Below are the code and all the weights of a small trained network. Each question names an input and a class and asks about switching units off, where a switched-off unit gives its printed mean instead of its output.

import numpy as np


def w(rows, s, z=0):
    codes = np.array(rows[::2]) - 128.0
    scale = np.full(codes.shape[1], s)
    scale[-1] = z or s
    return codes * scale


def norm(h):
    return h / np.sqrt((h * h).mean(-1, keepdims=True) + 1e-5)


def f(y):
    return y / 2 * (1 + np.tanh(0.7978845608 * (y + 0.044715 * y**3)))


def log_softmax(a):
    a = a - a.max(-1, keepdims=True)
    return a - np.log(np.exp(a).sum(-1, keepdims=True))


def net(x, mask):
    res = np.array(x, float).reshape(1, 6) / 4 @ E
    u = 0
    for l in range(2):
        y = f(norm(res) @ A[l][:, :-1].T + A[l][:, -1])
        res = res + np.where(mask[u : u + 16], y, B[l][:, -1]) @ B[l][:, :-1]
        u += 16
    return log_softmax(norm(res)[-1] @ U[:, :-1].T + U[:, -1])


A, B = {}, {}
E = w([
[186,81,171,50],'x0',
[47,141,225,135],'x1',
[145,253,153,148],'x2',
[121,130,126,118],'x3',
[118,133,126,122],'x4',
[116,134,126,115],'x5',
],0.0047)
A[0] = w([
[171,96,199,153,23],'0.n0',
[163,115,116,97,143],'0.n1',
[50,101,144,132,95],'0.n2',
[199,164,129,45,22],'0.n3',
[137,87,14,117,6],'0.n4',
[147,240,204,99,204],'0.n5',
[105,122,82,25,219],'0.n6',
[151,86,223,46,195],'0.n7',
[77,75,139,164,95],'0.n8',
[191,168,111,40,100],'0.n9',
[164,58,2,115,156],'0.n10',
[154,102,184,86,150],'0.n11',
[53,126,90,146,19],'0.n12',
[164,77,188,71,163],'0.n13',
[99,187,101,156,127],'0.n14',
[217,231,34,109,139],'0.n15',
],0.0081,0.0019)
B[0] = w([
[99,155,136,129,127],'0.n0',
[186,149,170,106,150],'0.n1',
[133,41,171,190,163],'0.n2',
[146,86,207,125,163],'0.n3',
[88,136,35,192,186],'0.n4',
[96,193,157,231,233],'0.n5',
[206,88,118,187,175],'0.n6',
[133,185,62,61,226],'0.n7',
[125,2,205,91,161],'0.n8',
[175,105,218,154,175],'0.n9',
[129,169,35,214,255],'0.n10',
[168,177,90,94,167],'0.n11',
[138,49,113,97,144],'0.n12',
[139,131,101,50,196],'0.n13',
[126,171,121,140,168],'0.n14',
[74,116,216,55,242],'0.n15',
],0.0051,0.0046)
A[1] = w([
[87,147,139,1,83],'1.n0',
[209,60,112,142,55],'1.n1',
[104,185,216,168,1],'1.n2',
[127,86,80,51,197],'1.n3',
[112,179,162,157,169],'1.n4',
[157,136,125,217,136],'1.n5',
[128,110,93,174,183],'1.n6',
[63,54,99,169,150],'1.n7',
[92,235,122,128,119],'1.n8',
[79,187,125,106,141],'1.n9',
[185,187,68,119,167],'1.n10',
[210,138,154,97,95],'1.n11',
[169,116,168,136,69],'1.n12',
[69,120,122,70,161],'1.n13',
[94,33,168,103,202],'1.n14',
[165,98,166,5,65],'1.n15',
],0.01,0.0027)
B[1] = w([
[96,65,27,184,172],'1.n0',
[166,147,119,92,179],'1.n1',
[113,90,67,118,232],'1.n2',
[96,210,123,185,210],'1.n3',
[159,63,102,120,218],'1.n4',
[24,116,117,130,189],'1.n5',
[56,160,174,104,190],'1.n6',
[117,155,207,112,230],'1.n7',
[177,83,65,64,253],'1.n8',
[214,108,112,122,188],'1.n9',
[202,108,179,63,223],'1.n10',
[76,104,181,113,169],'1.n11',
[86,42,108,118,121],'1.n12',
[165,150,130,175,152],'1.n13',
[188,181,187,133,212],'1.n14',
[3,120,111,234,211],'1.n15',
],0.0056,0.0042)
U = w([
[44,145,67,210,1],'0',
[201,151,71,56,173],'1',
[124,113,253,115,219],'2',
],0.013,0.00093)

Each question gives the input, the list of numbers given to net, and the class t.
The units are the neurons (one row each of A and B). Each row of codes is followed by its name. A weight is (code - 128) times the scale printed after its matrix; where a second scale follows, it is the last column's (A, B and U).
mask holds one flag per neuron, layer by layer. A switched-off neuron (its flag False) gives its mean, the last column of its row in B, instead of its output. The means were averaged over made-up inputs and are rounded, as every weight is.
A unit's drop is (log p(t) with every unit on - log p(t) with that unit switched off) / (log p(t) with every unit on - log p(t) with every unit switched off).
The circuit of an input: a set's keep is (log p(t) with only the set's units on - log p(t) with every unit switched off) / (log p(t) with every unit on - log p(t) with every unit switched off). Starting from the 12 units with the biggest drops (on a tie, the unit counted first), units are removed one at a time, each time the one whose removal leaves the highest keep (on an exact tie, the one counted first), for as long as the keep stays at least 0.8.
units of the circuit, in order: the units of the circuit, biggest drop first
top k neurons: the k neurons with the biggest drops, biggest first
k most important neurons of layer l: the k neurons of layer l with the biggest drops, biggest first
drop when u is switched off: that unit's drop, to one decimal
input [4,-1,1,-8,-5,-3], class 2: units of the circuit, in order => (1.n11)
input [0,-4,-1,-7,-7,8], class 0: top 2 neurons => (0.n10, 0.n4)
input [-8,7,-1,5,-5,-8], class 2: units of the circuit, in order => (0.n10, 0.n4)
input [0,-8,-5,5,-2,8], class 0: top 4 neurons => (0.n10, 0.n4, 1.n8, 0.n7)
input [8,8,-6,-2,0,2], class 0: units of the circuit, in order => (1.n15, 0.n7)
input [-5,-1,7,7,3,3], class 1: 2 most important neurons of layer 1 => (1.n8, 1.n15)
input [-1,8,2,-2,4,1], class 0: 2 most important neurons of layer 0 => (0.n15, 0.n5)
input [6,4,-1,-5,6,4], class 0: 2 most important neurons of layer 1 => (1.n15, 1.n0)
input [8,-1,2,4,4,4], class 2: top 2 neurons => (0.n9, 0.n3)
input [3,-8,8,0,7,2], class 2: units of the circuit, in order => (0.n9, 0.n15)
input [2,7,-7,-5,-1,5], class 0: 2 most important neurons of layer 0 => (0.n7, 0.n13)
input [5,1,-5,6,-2,-2], class 0: top 3 neurons => (1.n15, 1.n3, 1.n8)
input [8,6,3,6,3,8], class 1: top 2 neurons => (0.n5, 0.n7)
input [6,3,-2,-5,-2,6], class 0: units of the circuit, in order => (1.n15)
input [8,3,8,3,-2,-2], class 1: top 2 neurons => (0.n7, 1.n8)
input [5,1,-7,-1,-3,-4], class 0: top 2 neurons => (1.n15, 1.n3)
input [-5,0,4,-3,-5,-6], class 1: top 3 neurons => (1.n8, 1.n15, 0.n10)
input [-2,-8,-5,7,1,4], class 0: 3 most important neurons of layer 0 => (0.n4, 0.n10, 0.n7)
input [2,-4,2,5,-1,-5], class 2: drop when 0.n9 is switched off => 0.2
input [5,5,2,3,1,-7], class 1: top neuron => (0.n5)
input [-6,-1,5,-4,-8,2], class 1: drop when 1.n15 is switched off => 0.2
input [4,2,-2,5,0,-3], class 0: drop when 1.n15 is switched off => 0.8
input [-2,-1,2,-5,-4,0], class 1: drop when 1.n15 is switched off => 0.1
